Below is a small trained network, with its code and all its weights. Each question gives an input and a target symbol and asks what happens when units are switched off, that is, made to give their printed mean instead of their output.

import numpy as np


def w(rows, s, z=0):
    codes = np.array(rows[::2]) - 128.0
    scale = np.full(codes.shape[1], s)
    scale[-1] = z or s
    return codes * scale


def f(y):
    return np.maximum(y, 0)


def softmax(a):
    e = np.exp(a - a.max(-1, keepdims=True))
    return e / e.sum(-1, keepdims=True)


def log_softmax(a):
    a = a - a.max(-1, keepdims=True)
    return a - np.log(np.exp(a).sum(-1, keepdims=True))


def net(x, mask):
    ids = ['ΓΛΞβεζηθμστφω'.index(c) for c in x.split()]
    T = len(ids)
    res = E[ids] + P[:T]
    q, k, v = (res @ M[0].T for M in (Q, K, V))
    z = softmax(np.where(np.tri(T) > 0, q @ k.T / 4**0.5, -1e9)) @ v
    res = res + np.where(mask[0], z, O[0][:, -1]) @ O[0][:, :-1]
    y = f(res @ A[0][:, :-1].T + A[0][:, -1])
    res = res + np.where(mask[1:13], y, B[0][:, -1]) @ B[0][:, :-1]
    return log_softmax(res[-1] @ U[:, :-1].T + U[:, -1])


Q, K, V, O, A, B = {}, {}, {}, {}, {}, {}
E = w([
[170,147,95,100,172],'Γ',
[171,124,116,114,159],'Λ',
[209,3,185,154,190],'Ξ',
[249,162,159,135,141],'β',
[209,80,154,125,187],'ε',
[156,243,206,226,20],'ζ',
[39,158,14,129,194],'η',
[23,108,120,128,149],'θ',
[92,112,132,157,146],'μ',
[115,104,248,184,81],'σ',
[192,101,123,122,170],'τ',
[139,211,74,82,155],'φ',
[175,101,74,98,231],'ω',
],0.016)
P = w([
[165,88,103,156,119],'0',
[63,135,221,17,57],'1',
[167,124,125,174,197],'2',
[176,104,95,206,110],'3',
[67,110,218,51,58],'4',
[136,172,163,175,229],'5',
[164,131,87,215,109],'6',
[61,91,220,78,64],'7',
[93,220,209,174,253],'8',
[211,161,43,213,116],'9',
],0.014)
Q[0] = w([
[146,136,110,109,120],'H1',
[180,91,90,59,37],'H1',
[159,136,56,253,125],'H1',
[87,67,131,65,52],'H1',
],0.017)
K[0] = w([
[181,122,187,136,103],'H1',
[184,127,112,73,151],'H1',
[157,200,181,139,252],'H1',
[247,108,82,30,96],'H1',
],0.011)
V[0] = w([
[103,101,119,89,195],'H1',
[140,38,248,168,130],'H1',
[180,120,115,90,174],'H1',
[49,66,144,193,122],'H1',
],0.014)
O[0] = w([
[198,95,128,64,75,168],'H1',
[146,20,208,186,51,255],'H1',
[150,95,7,136,57,213],'H1',
[157,91,233,124,196,67],'H1',
],0.012,0.0072)
A[0] = w([
[162,116,126,130,134,65],'N1',
[35,178,142,91,173,194],'N2',
[99,40,87,69,161,136],'N3',
[111,138,111,254,216,55],'N4',
[53,112,161,55,82,183],'N5',
[114,87,114,107,169,137],'N6',
[126,101,224,81,95,142],'N7',
[135,116,86,116,182,94],'N8',
[171,87,54,150,167,173],'N9',
[144,8,171,144,91,117],'N10',
[169,169,133,209,131,205],'N11',
[81,142,128,174,92,254],'N12',
],0.011,0.008)
B[0] = w([
[125,162,182,204,58,141],'N1',
[161,38,169,170,105,153],'N2',
[198,220,63,128,43,150],'N3',
[146,202,208,92,41,153],'N4',
[189,224,120,161,125,154],'N5',
[254,103,100,177,112,136],'N6',
[162,183,87,218,165,202],'N7',
[94,182,144,23,180,143],'N8',
[80,145,49,61,72,187],'N9',
[61,136,171,106,145,255],'N10',
[27,65,94,82,216,177],'N11',
[221,101,109,70,159,175],'N12',
],0.0066,0.03)
U = w([
[117,159,116,141,121,89],'Γ',
[128,132,118,133,127,120],'Λ',
[92,109,148,122,93,33],'Ξ',
[107,111,33,255,179,99],'β',
[113,86,169,31,93,87],'ε',
[143,187,193,73,62,169],'ζ',
[163,112,151,48,159,112],'η',
[225,124,122,156,153,197],'θ',
[140,108,134,112,154,254],'μ',
[51,158,121,166,138,128],'σ',
[121,125,130,114,114,114],'τ',
[54,192,106,152,138,106],'φ',
[196,219,143,165,50,87],'ω',
],0.0081,0.0047)

Each question gives the input, a string of symbols that net reads in full, and the target symbol t.
The units are the heads (4 rows each of Q, K, V and O) and the neurons (one row each of A and B). Each row of codes is followed by its name. A weight is (code - 128) times the scale printed after its matrix; where a second scale follows, it is the last column's (O, A, B and U).
mask holds one flag per unit, heads first, then neurons. A switched-off unit (its flag False) gives its mean, the last column of its rows in O or B, instead of its output. The means were averaged over made-up inputs and are rounded, as every weight is.
A unit's drop is (log p(t) with every unit on - log p(t) with that unit switched off) / (log p(t) with every unit on - log p(t) with every unit switched off).
The circuit of an input: a set's keep is (log p(t) with only the set's units on - log p(t) with every unit switched off) / (log p(t) with every unit on - log p(t) with every unit switched off). Starting from the 12 units with the biggest drops (on a tie, the unit counted first), units are removed one at a time, each time the one whose removal leaves the highest keep (on an exact tie, the one counted first), for as long as the keep stays at least 0.8.
circuit, biggest first: the units of the circuit, biggest drop first
most important unit: the unit with the biggest drop
k most important neurons: the k neurons with the biggest drops, biggest first
input φ Γ ε η ε Ξ, target η: 2 most important neurons : [N8; N7]
input β Ξ η, target η: circuit, biggest first : [H1; N8]
input β μ σ ω β Ξ, target σ: most important neuron : [N10]
input τ β η Λ, target η: 2 most important neurons : [N8; N7]
input φ Λ μ σ Λ Γ θ τ τ, target θ: circuit, biggest first : [H1; N10; N7]
input τ φ μ φ ε β φ, target β: 2 most important neurons : [N10; N4]
input φ η σ β φ φ β β φ, target σ: circuit, biggest first : [H1; N7; N10]
input β ζ θ β ε ε β Ξ β, target θ: 2 most important neurons : [N7; N10]
input φ β η ε μ τ σ θ Λ, target θ: circuit, biggest first : [N7; H1]
input β β η φ Ξ β β ω Ξ φ, target Ξ: 2 most important neurons : [N10; N7]
input β Λ φ Λ σ, target ω: circuit, biggest first : [N5; N7]
input ζ β φ, target ζ: circuit, biggest first : [N4; H1]
input ω β ζ ζ, target ζ: circuit, biggest first : [N4; H1; N7]
input σ β μ β Ξ Λ θ φ, target ω: most important unit : N5
input ω φ β ω ζ θ Ξ σ φ, target σ: circuit, biggest first : [H1; N7; N10; N12]
input β ε θ ε β σ θ, target σ: circuit, biggest first : [N10; H1; N7]
input η β ζ β β ε θ β Ξ, target θ: circuit, biggest first : [H1; N7; N6]
input β φ θ φ τ β σ μ, target ω: 3 most important neurons : [N11; N5; N10]
input σ σ β τ ε β φ φ β, target σ: circuit, biggest first : [N7; H1; N10]
input β Λ β ε, target β: 4 most important neurons : [N4; N10; N8; N11]
input φ Λ φ Ξ θ Γ ε ω φ, target θ: circuit, biggest first : [H1; N7]
input ω ε β φ θ Λ ζ Ξ φ ω, target φ: 3 most important neurons : [N8; N9; N12]
input φ φ ε φ, target ε: most important unit : N7
